Here is a tiny trained network, its code and every weight. The questions are about switching its units off for an input and a class, where a switched-off unit gives its printed mean instead of its output.

import numpy as np


def w(rows, s, z=0):
    codes = np.array(rows[::2]) - 128.0
    scale = np.full(codes.shape[1], s)
    scale[-1] = z or s
    return codes * scale


def f(y):
    return y / 2 * (1 + np.tanh(0.7978845608 * (y + 0.044715 * y**3)))


def log_softmax(a):
    a = a - a.max(-1, keepdims=True)
    return a - np.log(np.exp(a).sum(-1, keepdims=True))


def net(x, mask):
    res = np.array(x, float).reshape(1, 3) / 4 @ E
    y = f(res @ A[0][:, :-1].T + A[0][:, -1])
    res = res + np.where(mask, y, B[0][:, -1]) @ B[0][:, :-1]
    return log_softmax(res[-1] @ U[:, :-1].T + U[:, -1])


A, B = {}, {}
E = w([
[96,86,149,204,74,28,156,109,186],'x0',
[103,64,86,98,220,122,159,57,171],'x1',
[68,152,6,164,136,157,179,194,105],'x2',
],0.011)
A[0] = w([
[154,113,129,79,244,177,91,135,47,208],'neuron 0',
[176,111,204,115,112,130,84,156,164,68],'neuron 1',
[139,124,108,181,126,48,124,141,162,141],'neuron 2',
[63,101,138,217,100,51,133,118,144,165],'neuron 3',
[107,63,117,80,208,146,209,60,204,57],'neuron 4',
[222,168,207,106,154,12,109,70,143,90],'neuron 5',
[179,157,132,67,204,249,102,165,65,204],'neuron 6',
[114,73,103,137,219,117,159,70,194,35],'neuron 7',
[204,169,129,181,12,129,132,179,126,2],'neuron 8',
[83,103,148,237,135,34,114,115,132,140],'neuron 9',
[122,69,136,181,107,68,123,161,198,161],'neuron 10',
[126,122,113,138,175,134,195,81,130,68],'neuron 11',
[148,188,154,172,29,153,105,159,109,45],'neuron 12',
[29,155,63,203,115,146,176,151,69,118],'neuron 13',
[207,114,215,67,141,100,146,73,153,97],'neuron 14',
[147,184,158,125,61,109,155,129,63,78],'neuron 15',
[160,143,199,79,137,120,1,101,172,130],'neuron 16',
[80,120,53,197,125,172,145,166,137,71],'neuron 17',
[87,60,148,235,125,94,175,104,197,153],'neuron 18',
],0.0085,0.0014)
B[0] = w([
[198,117,210,185,116,251,107,136,172,214],'neuron 0',
[52,103,67,138,172,89,130,115,162,197],'neuron 1',
[179,137,182,124,153,171,141,166,188,175],'neuron 2',
[189,132,231,184,180,191,162,160,136,211],'neuron 3',
[114,47,56,143,73,94,26,49,64,214],'neuron 4',
[70,166,47,134,171,116,214,150,181,243],'neuron 5',
[196,182,171,208,163,221,147,177,139,248],'neuron 6',
[132,81,96,132,70,83,42,70,2,200],'neuron 7',
[123,78,55,170,78,81,51,108,44,214],'neuron 8',
[157,129,219,104,91,213,138,161,211,208],'neuron 9',
[175,161,191,215,159,189,120,163,108,196],'neuron 10',
[149,140,70,67,114,131,95,96,126,156],'neuron 11',
[165,65,76,174,81,28,32,73,54,212],'neuron 12',
[50,200,84,71,167,45,208,120,192,228],'neuron 13',
[17,166,75,135,154,107,130,149,228,228],'neuron 14',
[166,90,76,78,71,105,66,115,65,181],'neuron 15',
[86,213,101,102,169,96,172,118,171,232],'neuron 16',
[61,149,41,90,175,134,214,91,143,204],'neuron 17',
[164,105,204,213,114,197,144,164,145,218],'neuron 18',
],0.0067,0.011)
U = w([
[247,154,206,149,143,203,149,151,141,254],'0',
[2,197,84,101,165,80,205,122,160,94],'1',
[166,49,97,134,75,85,25,66,60,17],'2',
],0.0097,0.00069)

Each question gives the input, the list of numbers given to net, and the class t.
The units are the neurons (one row each of A and B). Each row of codes is followed by its name. A weight is (code - 128) times the scale printed after its matrix; where a second scale follows, it is the last column's (A, B and U).
mask holds one flag per neuron, in row order. A switched-off neuron (its flag False) gives its mean, the last column of its row in B, instead of its output. The means were averaged over made-up inputs and are rounded, as every weight is.
A unit's drop is (log p(t) with every unit on - log p(t) with that unit switched off) / (log p(t) with every unit on - log p(t) with every unit switched off).
most important unit: the unit with the biggest drop
k most important neurons: the k neurons with the biggest drops, biggest first
drop when u is switched off: that unit's drop, to one decimal
input [-7,-6,-8], class 1: 2 most important neurons -> [neuron 16; neuron 14]
input [-7,-1,-8], class 1: 2 most important neurons -> [neuron 14; neuron 16]
input [-5,1,-6], class 1: most important unit -> neuron 14
input [6,6,-2], class 0: 3 most important neurons -> [neuron 18; neuron 3; neuron 9]
input [7,-8,-5], class 2: 2 most important neurons -> [neuron 8; neuron 12]
input [6,4,-6], class 0: 3 most important neurons -> [neuron 18; neuron 10; neuron 3]
input [8,0,-8], class 0: 3 most important neurons -> [neuron 18; neuron 3; neuron 10]
input [-6,-7,0], class 2: 4 most important neurons -> [neuron 12; neuron 8; neuron 15; neuron 3]
input [7,-8,2], class 2: 2 most important neurons -> [neuron 8; neuron 12]
input [1,-3,-3], class 1: 2 most important neurons -> [neuron 4; neuron 7]
input [-6,5,1], class 0: 2 most important neurons -> [neuron 6; neuron 0]
input [-2,5,-8], class 1: drop when neuron 11 is switched off -> 0.0
input [-4,-6,-3], class 2: drop when neuron 12 is switched off -> 0.1
input [-3,-1,-4], class 1: drop when neuron 9 is switched off -> 0.1
